Here is a tiny trained network, its code and every weight. The questions are about switching its units off for an input and a target symbol, where a switched-off unit gives its printed mean instead of its output.

import numpy as np


def w(rows, s, z=0):
    codes = np.array(rows[::2]) - 128.0
    scale = np.full(codes.shape[1], s)
    scale[-1] = z or s
    return codes * scale


def f(y):
    return y / 2 * (1 + np.tanh(0.7978845608 * (y + 0.044715 * y**3)))


def softmax(a):
    e = np.exp(a - a.max(-1, keepdims=True))
    return e / e.sum(-1, keepdims=True)


def log_softmax(a):
    a = a - a.max(-1, keepdims=True)
    return a - np.log(np.exp(a).sum(-1, keepdims=True))


def net(x, mask):
    ids = ['εζηξπψ'.index(c) for c in x.split()]
    T = len(ids)
    res = E[ids] + P[:T]
    r = res
    for j in range(2):
        rows = slice(2 * j, 2 * j + 2)
        q, k, v = (r @ M[0][rows].T for M in (Q, K, V))
        z = softmax(np.where(np.tri(T) > 0, q @ k.T / 2**0.5, -1e9)) @ v
        o = O[0][rows]
        res = res + np.where(mask[j], z, o[:, -1]) @ o[:, :-1]
    y = f(res @ A[0][:, :-1].T + A[0][:, -1])
    res = res + np.where(mask[2:14], y, B[0][:, -1]) @ B[0][:, :-1]
    return log_softmax(res[-1] @ U[:, :-1].T + U[:, -1])


Q, K, V, O, A, B = {}, {}, {}, {}, {}, {}
E = w([
[93,126,47,119],'ε',
[220,124,198,161],'ζ',
[172,142,132,198],'η',
[65,156,165,140],'ξ',
[162,66,141,191],'π',
[161,3,218,124],'ψ',
],0.014)
P = w([
[247,136,93,124],'0',
[74,113,193,196],'1',
[79,120,188,197],'2',
[135,145,120,31],'3',
[63,131,176,221],'4',
[114,31,185,59],'5',
[146,197,104,30],'6',
[62,136,173,227],'7',
[165,40,223,84],'8',
],0.014)
Q[0] = w([
[129,74,187,126],'head 1',
[195,92,136,2],'head 1',
[153,130,130,75],'head 2',
[138,118,69,38],'head 2',
],0.012)
K[0] = w([
[191,124,51,34],'head 1',
[11,254,238,57],'head 1',
[2,211,80,59],'head 2',
[21,119,108,57],'head 2',
],0.0072)
V[0] = w([
[100,136,2,151],'head 1',
[120,30,126,188],'head 1',
[140,192,145,213],'head 2',
[38,68,165,105],'head 2',
],0.013)
O[0] = w([
[86,57,74,165,2],'head 1',
[224,60,237,143,174],'head 1',
[5,108,157,112,205],'head 2',
[147,155,124,217,14],'head 2',
],0.013,0.006)
A[0] = w([
[191,35,128,127,135],'neuron 1',
[143,202,45,200,152],'neuron 2',
[196,202,168,254,182],'neuron 3',
[17,83,164,180,176],'neuron 4',
[123,88,151,219,123],'neuron 5',
[112,96,161,97,63],'neuron 6',
[155,108,108,59,115],'neuron 7',
[64,81,172,176,112],'neuron 8',
[56,62,72,252,1],'neuron 9',
[144,129,215,163,30],'neuron 10',
[183,119,118,95,76],'neuron 11',
[96,7,185,222,153],'neuron 12',
],0.0094,0.0061)
B[0] = w([
[113,125,123,139,189],'neuron 1',
[158,108,190,156,133],'neuron 2',
[63,112,116,65,232],'neuron 3',
[140,99,125,177,254],'neuron 4',
[103,146,149,47,166],'neuron 5',
[162,161,159,95,171],'neuron 6',
[91,153,52,189,159],'neuron 7',
[199,124,135,176,206],'neuron 8',
[133,110,50,2,177],'neuron 9',
[169,172,70,167,211],'neuron 10',
[112,100,79,166,158],'neuron 11',
[137,184,98,155,247],'neuron 12',
],0.0096,0.013)
U = w([
[135,142,79,192,71],'ε',
[120,66,191,103,87],'ζ',
[140,44,172,209,189],'η',
[50,251,93,255,164],'ξ',
[205,122,144,213,5],'π',
[163,217,126,141,131],'ψ',
],0.0071,0.0028)

Each question gives the input, a string of symbols that net reads in full, and the target symbol t.
The units are the heads (2 rows each of Q, K, V and O) and the neurons (one row each of A and B). Each row of codes is followed by its name. A weight is (code - 128) times the scale printed after its matrix; where a second scale follows, it is the last column's (O, A, B and U).
mask holds one flag per unit, heads first, then neurons. A switched-off unit (its flag False) gives its mean, the last column of its rows in O or B, instead of its output. The means were averaged over made-up inputs and are rounded, as every weight is.
A unit's drop is (log p(t) with every unit on - log p(t) with that unit switched off) / (log p(t) with every unit on - log p(t) with every unit switched off).
The circuit of an input: a set's keep is (log p(t) with only the set's units on - log p(t) with every unit switched off) / (log p(t) with every unit on - log p(t) with every unit switched off). Starting from the 12 units with the biggest drops (on a tie, the unit counted first), units are removed one at a time, each time the one whose removal leaves the highest keep (on an exact tie, the one counted first), for as long as the keep stays at least 0.8.
circuit, biggest first: the units of the circuit, biggest drop first
unit that matters most: the unit with the biggest drop
k most important neurons: the k neurons with the biggest drops, biggest first
heads that matter: for each layer, one digit per head in row order, 1 if its drop is at least 0.15 and else 0, layers parted by /
input η ψ η ψ η, target η: circuit, biggest first	[head 2; neuron 4; head 1; neuron 8]
input ζ η ε ψ ε ψ π ε ψ, target π: heads that matter	00
input π ψ ψ, target π: heads that matter	10
input η ψ π ξ ε ψ ζ ζ, target η: circuit, biggest first	[head 2; neuron 4; head 1; neuron 8]
input ζ ε η ε η ξ ξ π ζ, target ξ: heads that matter	10
input ε ξ ψ, target ε: 2 most important neurons	[neuron 9; neuron 12]
input ψ η ψ, target ψ: heads that matter	10
input η ε ψ ζ ε η ψ π, target η: unit that matters most	head 2
input ζ ε η, target ζ: heads that matter	01
input ε ε ξ ψ ψ π ξ η, target ε: 4 most important neurons	[neuron 9; neuron 12; neuron 4; neuron 8]
input ζ ε η ζ ψ η ζ ξ, target ζ: heads that matter	01
input η ζ ζ η ζ η ε η η, target ε: heads that matter	10
input ε η ζ ζ π η ε ξ, target ε: circuit, biggest first	[neuron 9; head 1]
input ψ ζ ζ ε η η η π, target ψ: unit that matters most	head 1
input ε ε ε, target ε: circuit, biggest first	[head 1; neuron 9]
input ξ ζ ε ε ε ψ, target ε: heads that matter	10
input η ψ ε ψ ε ζ, target ψ: 2 most important neurons	[neuron 10; neuron 4]
input ζ ξ η ζ ξ ψ ψ ε, target ζ: heads that matter	01
input η η η ψ ε, target η: heads that matter	01
input ψ η η ψ ζ, target ψ: heads that matter	10
input ψ η η π ζ ξ, target π: most important neuron	[neuron 3]
